Here is a tiny trained network, its code and every weight. The questions are about switching its units off for an input and a class, where a switched-off unit gives its printed mean instead of its output.

import numpy as np


def w(rows, s, z=0):
    codes = np.array(rows[::2]) - 128.0
    scale = np.full(codes.shape[1], s)
    scale[-1] = z or s
    return codes * scale


def norm(h):
    return h / np.sqrt((h * h).mean(-1, keepdims=True) + 1e-5)


def f(y):
    return np.maximum(y, 0)


def log_softmax(a):
    a = a - a.max(-1, keepdims=True)
    return a - np.log(np.exp(a).sum(-1, keepdims=True))


def net(x, mask):
    res = np.array(x, float).reshape(1, 2) / 4 @ E
    u = 0
    for l in range(3):
        y = f(norm(res) @ A[l][:, :-1].T + A[l][:, -1])
        res = res + np.where(mask[u : u + 5], y, B[l][:, -1]) @ B[l][:, :-1]
        u += 5
    return log_softmax(norm(res)[-1] @ U[:, :-1].T + U[:, -1])


A, B = {}, {}
E = w([
[205,75,158,255,203,125,209,83,94,67],'x0',
[85,161,185,116,105,83,223,83,87,88],'x1',
],0.0098)
A[0] = w([
[164,198,101,34,192,36,96,139,185,209,99],'L0N0',
[95,136,89,224,220,108,70,205,138,154,2],'L0N1',
[195,171,158,148,254,115,189,174,218,163,24],'L0N2',
[156,95,194,150,137,76,186,181,206,97,141],'L0N3',
[126,170,141,185,109,125,158,108,194,90,178],'L0N4',
],0.0055,0.002)
B[0] = w([
[142,90,233,161,125,149,187,179,148,57,253],'L0N0',
[24,209,35,173,75,101,200,114,94,139,220],'L0N1',
[160,60,98,116,158,88,1,132,84,38,208],'L0N2',
[60,189,197,77,168,189,38,208,131,170,209],'L0N3',
[112,209,76,29,119,64,100,108,153,122,194],'L0N4',
],0.0078,0.0043)
A[1] = w([
[158,38,55,170,129,179,89,138,195,229,55],'L1N0',
[254,80,75,135,179,184,158,123,36,109,160],'L1N1',
[131,68,128,192,84,107,190,159,131,120,246],'L1N2',
[125,63,136,151,120,169,108,207,98,100,61],'L1N3',
[69,140,170,141,106,91,149,86,93,122,236],'L1N4',
],0.008,0.0012)
B[1] = w([
[3,160,214,221,86,136,185,102,61,167,255],'L1N0',
[142,108,144,78,152,124,155,163,172,216,251],'L1N1',
[114,163,105,131,128,126,122,147,159,32,172],'L1N2',
[186,155,103,147,114,82,112,58,137,101,231],'L1N3',
[94,118,96,209,134,95,159,114,171,183,236],'L1N4',
],0.014,0.0054)
A[2] = w([
[97,147,44,222,115,92,109,122,215,80,206],'L2N0',
[93,98,255,10,112,179,112,207,168,76,134],'L2N1',
[65,124,220,99,33,181,66,227,93,58,118],'L2N2',
[107,193,124,199,203,216,23,226,103,125,251],'L2N3',
[79,142,82,127,54,149,74,111,246,169,175],'L2N4',
],0.0068,0.0017)
B[2] = w([
[178,130,87,60,63,191,72,153,122,85,255],'L2N0',
[162,109,135,150,219,181,123,99,178,132,182],'L2N1',
[170,96,74,135,166,50,179,132,187,162,220],'L2N2',
[110,161,83,57,85,164,156,124,109,8,188],'L2N3',
[173,99,167,151,202,142,124,121,51,114,238],'L2N4',
],0.011,0.007)
U = w([
[40,176,90,188,91,117,216,95,107,154,178],'0',
[170,59,120,140,249,124,187,132,188,181,163],'1',
[187,151,54,83,130,193,115,120,135,87,171],'2',
[106,97,172,107,138,125,76,85,139,140,4],'3',
],0.014,0.0028)

Each question gives the input, the list of numbers given to net, and the class t.
The units are the neurons (one row each of A and B). Each row of codes is followed by its name. A weight is (code - 128) times the scale printed after its matrix; where a second scale follows, it is the last column's (A, B and U).
mask holds one flag per neuron, layer by layer. A switched-off neuron (its flag False) gives its mean, the last column of its row in B, instead of its output. The means were averaged over made-up inputs and are rounded, as every weight is.
A unit's drop is (log p(t) with every unit on - log p(t) with that unit switched off) / (log p(t) with every unit on - log p(t) with every unit switched off).
most important unit: the unit with the biggest drop
top k neurons: the k neurons with the biggest drops, biggest first
top k neurons in layer l: the k neurons of layer l with the biggest drops, biggest first
drop when u is switched off: that unit's drop, to one decimal
input [6,-7], class 0: top 2 neurons : L1N0, L0N1
input [-3,2], class 2: top 2 neurons in layer 0 : L0N3, L0N4
input [3,3], class 2: top 4 neurons : L1N0, L1N1, L2N0, L0N3
input [-5,4], class 1: top 3 neurons : L0N1, L1N3, L1N0
input [-6,-4], class 1: most important unit : L2N2
input [-7,-6], class 1: top 2 neurons : L1N4, L0N0
input [5,-6], class 0: top 4 neurons : L1N0, L0N0, L0N1, L1N1
input [4,-5], class 0: top 2 neurons : L1N0, L0N0
input [0,3], class 2: top 3 neurons : L1N0, L2N0, L1N1
input [-4,0], class 1: top 2 neurons : L0N1, L1N4
input [1,1], class 2: top 3 neurons : L1N0, L2N3, L1N1
input [2,0], class 2: top 2 neurons : L0N3, L1N0
input [0,-1], class 2: top 2 neurons : L2N0, L1N0
input [-4,3], class 1: top 2 neurons in layer 1 : L1N3, L1N0
input [-8,-3], class 1: drop when L2N2 is switched off : 0.1
input [-3,-7], class 0: drop when L1N0 is switched off : 1.6
input [6,-6], class 0: drop when L0N1 is switched off : 0.5
input [-2,-4], class 0: drop when L1N0 is switched off : 1.9
